[[126 129 110 137 132]
 [122 152 134 124 101]
 [125 124 134 122 135]
 [101 127 140 129 137]
 [117 125 142 129 124]
 [121 127 134 128 124]
 [141 127 134 121 114]
 [122 127 130 145 124]
 [122 128 135 129 117]
 [129 122 134 140 113]
 [112 127 134 129 136]
 [117 123 135 129 145]
 [145 117 134 134 107]
 [122 127 134 129 117]]
Read off the last entry, reading row by row.
117
Read off the top-right entry.
132
Read off the entry in the top-left corner.
126
Read off the bottom-left entry.
122
The smallest entry in the last column: 101
The entry directly below the largest entry -> 124
Read off the entry just left of 132.
137
Read off the 3rd entry on the diagonal from the top-right corner.
134
The third entry, reading row by row -> 110
The largest entry -> 152
The largest entry in the last column is 145
Read off the entry just left of the largest entry.
122
Read off the largest entry in the last row.
134
The entry just right of 126 is 129
The largest entry in the first column -> 145
